Here is a tiny trained network, its code and every weight. The questions are about switching its units off for an input and a class, where a switched-off unit gives its printed mean instead of its output.

import numpy as np


def w(rows, s, z=0):
    codes = np.array(rows[::2]) - 128.0
    scale = np.full(codes.shape[1], s)
    scale[-1] = z or s
    return codes * scale


def f(y):
    return np.maximum(y, 0)


def log_softmax(a):
    a = a - a.max(-1, keepdims=True)
    return a - np.log(np.exp(a).sum(-1, keepdims=True))


def net(x, mask):
    res = np.array(x, float).reshape(1, 7) / 4 @ E
    y = f(res @ A[0][:, :-1].T + A[0][:, -1])
    res = res + np.where(mask, y, B[0][:, -1]) @ B[0][:, :-1]
    return log_softmax(res[-1] @ U[:, :-1].T + U[:, -1])


A, B = {}, {}
E = w([
[137,130,122,125,129,131,128,135],'x0',
[103,139,124,79,25,228,102,66],'x1',
[124,126,130,129,131,128,127,123],'x2',
[220,76,223,166,139,173,247,106],'x3',
[125,121,127,126,131,130,128,126],'x4',
[119,120,131,133,127,127,131,127],'x5',
[102,125,214,134,169,188,71,252],'x6',
],0.014)
A[0] = w([
[134,97,105,148,193,7,121,139,77],'n0',
[180,109,87,142,121,64,167,67,45],'n1',
[149,146,99,132,130,99,151,80,160],'n2',
[98,114,166,118,128,181,73,182,9],'n3',
[129,128,145,110,109,216,125,114,8],'n4',
[166,98,186,138,110,150,111,156,63],'n5',
[127,96,186,137,227,119,158,137,113],'n6',
[75,151,44,93,76,133,101,53,134],'n7',
[183,94,155,110,117,169,159,105,118],'n8',
[109,136,149,127,89,233,100,143,93],'n9',
[188,91,153,141,98,157,150,100,37],'n10',
[185,113,185,158,193,144,139,166,104],'n11',
[196,72,164,137,86,146,148,101,18],'n12',
[108,150,155,110,109,133,116,147,52],'n13',
[79,134,98,111,146,68,34,180,24],'n14',
[142,131,107,165,195,67,127,142,185],'n15',
[138,128,93,94,123,97,178,107,155],'n16',
[156,131,186,144,190,128,139,143,110],'n17',
[173,117,159,179,109,158,164,104,108],'n18',
[119,112,82,96,94,107,105,153,165],'n19',
[87,149,89,134,144,115,81,146,157],'n20',
[120,132,101,160,151,70,145,145,63],'n21',
],0.014,0.015)
B[0] = w([
[81,198,87,142,229,136,73,63,219],'n0',
[83,40,233,52,95,18,183,201,191],'n1',
[90,172,119,68,132,135,81,105,195],'n2',
[87,244,112,107,203,125,52,28,177],'n3',
[80,12,185,58,118,89,195,200,167],'n4',
[160,100,150,137,64,140,159,137,173],'n5',
[170,129,107,142,77,158,172,154,211],'n6',
[215,127,33,244,104,244,132,117,255],'n7',
[63,137,170,89,131,116,117,136,206],'n8',
[28,138,147,69,167,86,95,132,205],'n9',
[76,195,126,141,221,137,94,85,180],'n10',
[161,104,118,154,53,151,173,165,218],'n11',
[91,192,103,139,209,129,41,72,183],'n12',
[118,132,69,154,102,111,128,87,138],'n13',
[98,35,200,50,96,49,139,182,222],'n14',
[93,100,178,64,152,62,126,175,229],'n15',
[91,114,135,108,175,140,80,87,189],'n16',
[157,82,132,168,81,192,188,168,195],'n17',
[99,134,147,119,161,83,73,147,203],'n18',
[154,158,114,161,139,181,159,94,196],'n19',
[64,151,134,113,186,103,98,120,216],'n20',
[113,195,97,158,156,180,101,82,166],'n21',
],0.011,0.021)
U = w([
[91,200,95,114,175,144,70,60,249],'0',
[93,70,182,65,115,82,129,208,49],'1',
[248,113,81,197,59,200,158,151,91],'2',
],0.014,0.0016)

Each question gives the input, the list of numbers given to net, and the class t.
The units are the neurons (one row each of A and B). Each row of codes is followed by its name. A weight is (code - 128) times the scale printed after its matrix; where a second scale follows, it is the last column's (A, B and U).
mask holds one flag per neuron, in row order. A switched-off neuron (its flag False) gives its mean, the last column of its row in B, instead of its output. The means were averaged over made-up inputs and are rounded, as every weight is.
A unit's drop is (log p(t) with every unit on - log p(t) with that unit switched off) / (log p(t) with every unit on - log p(t) with every unit switched off).
The circuit of an input: a set's keep is (log p(t) with only the set's units on - log p(t) with every unit switched off) / (log p(t) with every unit on - log p(t) with every unit switched off). Starting from the 12 units with the biggest drops (on a tie, the unit counted first), units are removed one at a time, each time the one whose removal leaves the highest keep (on an exact tie, the one counted first), for as long as the keep stays at least 0.8.
units of the circuit, in order: the units of the circuit, biggest drop first
k most important neurons: the k neurons with the biggest drops, biggest first
drop of u: that unit's drop, to one decimal
input [-5,5,-3,-3,-7,-5,0], class 2: 2 most important neurons	n7, n0
input [3,-1,-6,5,7,5,-6], class 1: units of the circuit, in order	n1
input [3,0,4,-7,0,2,1], class 1: 2 most important neurons	n14, n0
input [3,-2,2,1,7,2,-2], class 1: 4 most important neurons	n7, n3, n12, n10
input [6,0,5,-7,6,8,7], class 1: 3 most important neurons	n14, n0, n7
input [-7,-1,8,-6,4,1,1], class 1: 2 most important neurons	n14, n3
input [8,3,-7,7,-7,7,0], class 0: 3 most important neurons	n12, n10, n14
input [4,6,-2,0,-2,-3,8], class 0: 2 most important neurons	n3, n14
input [-5,0,-8,1,8,0,-6], class 1: 2 most important neurons	n1, n0
input [-6,6,-3,-7,-7,7,-3], class 2: drop of n7	0.8
input [-3,-8,-7,1,4,2,5], class 2: drop of n17	0.2
input [-7,-2,1,7,-1,2,1], class 2: drop of n15	0.0
input [-3,-3,1,1,-5,1,-3], class 1: drop of n7	1.4
input [3,6,-4,-7,3,1,-8], class 2: units of the circuit, in order	n7
